Here is a tiny trained network, its code and every weight. The questions are about switching its units off for an input and a class, where a switched-off unit gives its printed mean instead of its output.

import numpy as np


def w(rows, s, z=0):
    codes = np.array(rows[::2]) - 128.0
    scale = np.full(codes.shape[1], s)
    scale[-1] = z or s
    return codes * scale


def f(y):
    return y / 2 * (1 + np.tanh(0.7978845608 * (y + 0.044715 * y**3)))


def log_softmax(a):
    a = a - a.max(-1, keepdims=True)
    return a - np.log(np.exp(a).sum(-1, keepdims=True))


def net(x, mask):
    res = np.array(x, float).reshape(1, 4) / 4 @ E
    y = f(res @ A[0][:, :-1].T + A[0][:, -1])
    res = res + np.where(mask, y, B[0][:, -1]) @ B[0][:, :-1]
    return log_softmax(res[-1] @ U[:, :-1].T + U[:, -1])


A, B = {}, {}
E = w([
[131,181,128,201,178,155,126,168,140,113,112],'x0',
[143,103,112,11,218,153,114,152,109,62,87],'x1',
[125,92,163,149,166,179,204,110,90,134,179],'x2',
[162,57,87,161,88,151,146,166,170,87,167],'x3',
],0.012)
A[0] = w([
[167,57,101,86,166,191,77,153,115,181,87,103],'neuron 0',
[208,117,96,104,241,189,141,145,93,104,147,137],'neuron 1',
[159,205,146,158,158,188,167,176,213,97,72,106],'neuron 2',
[134,92,117,133,116,85,122,205,213,72,251,90],'neuron 3',
[186,177,110,218,179,128,129,191,179,42,140,146],'neuron 4',
[135,87,100,119,228,118,88,109,166,120,111,137],'neuron 5',
[150,86,56,144,79,155,105,188,135,85,148,119],'neuron 6',
[180,107,105,143,75,132,183,143,162,91,105,174],'neuron 7',
[107,41,159,56,106,120,119,59,175,150,178,167],'neuron 8',
[137,113,58,164,161,149,175,169,131,113,182,107],'neuron 9',
[116,130,103,173,87,119,153,37,173,145,170,116],'neuron 10',
[122,142,100,54,173,85,104,131,101,158,111,253],'neuron 11',
[171,73,148,34,58,70,82,13,63,190,165,133],'neuron 12',
[75,107,214,233,68,114,163,143,166,200,172,126],'neuron 13',
[135,80,83,164,109,103,140,213,165,74,139,97],'neuron 14',
[215,152,109,179,116,125,69,151,160,90,90,210],'neuron 15',
[29,186,237,137,133,42,99,21,13,132,19,137],'neuron 16',
[44,185,160,191,255,166,90,144,142,119,154,148],'neuron 17',
[56,146,85,91,60,85,67,175,184,129,68,94],'neuron 18',
[74,223,157,112,209,90,104,106,93,213,65,137],'neuron 19',
[114,97,97,64,199,175,39,155,101,65,169,98],'neuron 20',
[166,103,88,88,42,205,113,186,190,55,185,150],'neuron 21',
[159,149,81,123,134,91,88,117,222,148,73,114],'neuron 22',
[147,86,169,154,147,154,187,65,131,98,141,90],'neuron 23',
[69,113,238,113,158,169,222,99,83,141,156,151],'neuron 24',
[204,110,66,50,82,80,160,69,155,103,252,105],'neuron 25',
[162,116,172,211,181,119,118,169,123,142,108,199],'neuron 26',
[137,114,167,104,165,193,182,127,136,151,216,100],'neuron 27',
[124,96,135,36,143,139,102,115,146,43,163,157],'neuron 28',
[140,96,174,232,62,58,49,61,71,125,120,107],'neuron 29',
[163,153,78,107,121,53,61,147,189,139,94,97],'neuron 30',
[151,176,59,106,66,59,110,187,158,109,39,164],'neuron 31',
],0.0081,0.0047)
B[0] = w([
[101,138,159,106,127,101,170,146,156,77,105,169],'neuron 0',
[115,116,179,140,147,90,146,210,155,111,137,213],'neuron 1',
[130,144,171,136,108,131,98,126,97,66,200,178],'neuron 2',
[92,113,92,98,139,125,211,121,137,95,136,185],'neuron 3',
[156,188,141,139,93,135,70,94,2,55,144,200],'neuron 4',
[61,142,140,75,82,112,120,184,115,147,112,174],'neuron 5',
[124,166,68,105,189,91,149,76,96,116,145,182],'neuron 6',
[132,172,84,110,131,157,212,134,75,143,99,175],'neuron 7',
[176,173,164,158,67,129,69,149,66,87,180,202],'neuron 8',
[162,113,91,124,178,165,86,116,133,98,129,165],'neuron 9',
[91,133,180,136,110,117,160,160,148,68,140,192],'neuron 10',
[178,140,139,132,122,105,204,150,117,101,100,207],'neuron 11',
[182,182,150,122,108,160,91,132,90,40,179,224],'neuron 12',
[95,157,174,112,139,56,174,198,139,149,124,249],'neuron 13',
[130,174,55,88,224,74,193,70,133,96,178,178],'neuron 14',
[191,115,117,99,121,123,134,153,122,129,136,189],'neuron 15',
[111,148,22,130,182,150,214,107,113,74,121,236],'neuron 16',
[169,167,123,153,103,160,80,119,97,83,158,204],'neuron 17',
[152,111,118,205,191,140,75,133,182,186,191,188],'neuron 18',
[121,189,75,145,202,143,149,99,96,142,117,221],'neuron 19',
[86,177,187,122,141,82,189,145,169,96,141,207],'neuron 20',
[129,190,64,83,162,130,201,168,107,115,110,207],'neuron 21',
[183,78,156,147,146,97,126,125,176,145,154,171],'neuron 22',
[147,149,94,164,176,134,91,101,187,131,184,167],'neuron 23',
[219,70,96,186,181,150,132,130,197,161,160,217],'neuron 24',
[140,149,114,145,107,194,87,93,61,63,132,194],'neuron 25',
[164,138,161,151,104,100,85,169,101,103,123,178],'neuron 26',
[157,67,117,184,215,136,116,137,196,169,159,182],'neuron 27',
[101,159,159,161,134,114,137,203,125,108,128,204],'neuron 28',
[53,183,176,98,119,86,177,142,118,154,93,200],'neuron 29',
[170,95,160,244,149,93,117,106,183,144,184,182],'neuron 30',
[182,103,137,193,140,120,120,166,150,161,128,204],'neuron 31',
],0.0071,0.012)
U = w([
[115,165,7,109,170,125,169,76,118,122,128,99],'0',
[65,164,208,123,129,85,153,183,172,129,129,94],'1',
[207,96,111,168,161,126,100,114,237,149,184,132],'2',
[179,169,146,128,98,149,71,100,39,95,166,162],'3',
[173,120,103,137,121,117,144,154,82,139,92,254],'4',
[101,86,120,80,143,116,101,29,131,158,112,61],'5',
[59,71,105,147,88,164,77,124,188,122,66,73],'6',
],0.011,0.0044)

Each question gives the input, the list of numbers given to net, and the class t.
The units are the neurons (one row each of A and B). Each row of codes is followed by its name. A weight is (code - 128) times the scale printed after its matrix; where a second scale follows, it is the last column's (A, B and U).
mask holds one flag per neuron, in row order. A switched-off neuron (its flag False) gives its mean, the last column of its row in B, instead of its output. The means were averaged over made-up inputs and are rounded, as every weight is.
A unit's drop is (log p(t) with every unit on - log p(t) with that unit switched off) / (log p(t) with every unit on - log p(t) with every unit switched off).
The circuit of an input: a set's keep is (log p(t) with only the set's units on - log p(t) with every unit switched off) / (log p(t) with every unit on - log p(t) with every unit switched off). Starting from the 12 units with the biggest drops (on a tie, the unit counted first), units are removed one at a time, each time the one whose removal leaves the highest keep (on an exact tie, the one counted first), for as long as the keep stays at least 0.8.
units of the circuit, in order: the units of the circuit, biggest drop first
unit that matters most: the unit with the biggest drop
k most important neurons: the k neurons with the biggest drops, biggest first
drop when u is switched off: that unit's drop, to one decimal
input [-6,-5,-7,0], class 2: unit that matters most -> neuron 18
input [-4,-5,5,1], class 1: 2 most important neurons -> neuron 13; neuron 29
input [-3,-4,3,3], class 1: 2 most important neurons -> neuron 13; neuron 16
input [8,-5,7,4], class 3: 4 most important neurons -> neuron 4; neuron 17; neuron 26; neuron 2
input [4,5,8,6], class 2: 2 most important neurons -> neuron 27; neuron 1
input [-7,0,3,6], class 3: 4 most important neurons -> neuron 8; neuron 25; neuron 16; neuron 12
input [-3,6,-8,4], class 2: 3 most important neurons -> neuron 18; neuron 30; neuron 31
input [3,4,-3,-1], class 1: 2 most important neurons -> neuron 24; neuron 20
input [1,4,-7,5], class 2: 4 most important neurons -> neuron 30; neuron 31; neuron 18; neuron 22
input [-4,-6,-6,-8], class 0: 2 most important neurons -> neuron 16; neuron 19
input [3,-7,-6,4], class 1: 2 most important neurons -> neuron 29; neuron 13
input [5,6,-7,-6], class 2: units of the circuit, in order -> neuron 30; neuron 18
input [-7,7,-2,6], class 1: 2 most important neurons -> neuron 20; neuron 28
input [6,5,5,-2], class 3: units of the circuit, in order -> neuron 17
input [-1,7,6,-5], class 1: 2 most important neurons -> neuron 1; neuron 20
input [6,4,0,6], class 0: 2 most important neurons -> neuron 14; neuron 21
input [7,-5,5,3], class 3: 2 most important neurons -> neuron 4; neuron 17
input [-6,-7,7,8], class 0: drop when neuron 7 is switched off -> 0.1
input [-1,-7,3,8], class 0: drop when neuron 12 is switched off -> 0.0
input [4,-6,-1,2], class 1: drop when neuron 13 is switched off -> 0.3
input [7,-1,-7,0], class 2: units of the circuit, in order -> neuron 30
input [-8,8,2,7], class 1: drop when neuron 16 is switched off -> 0.4
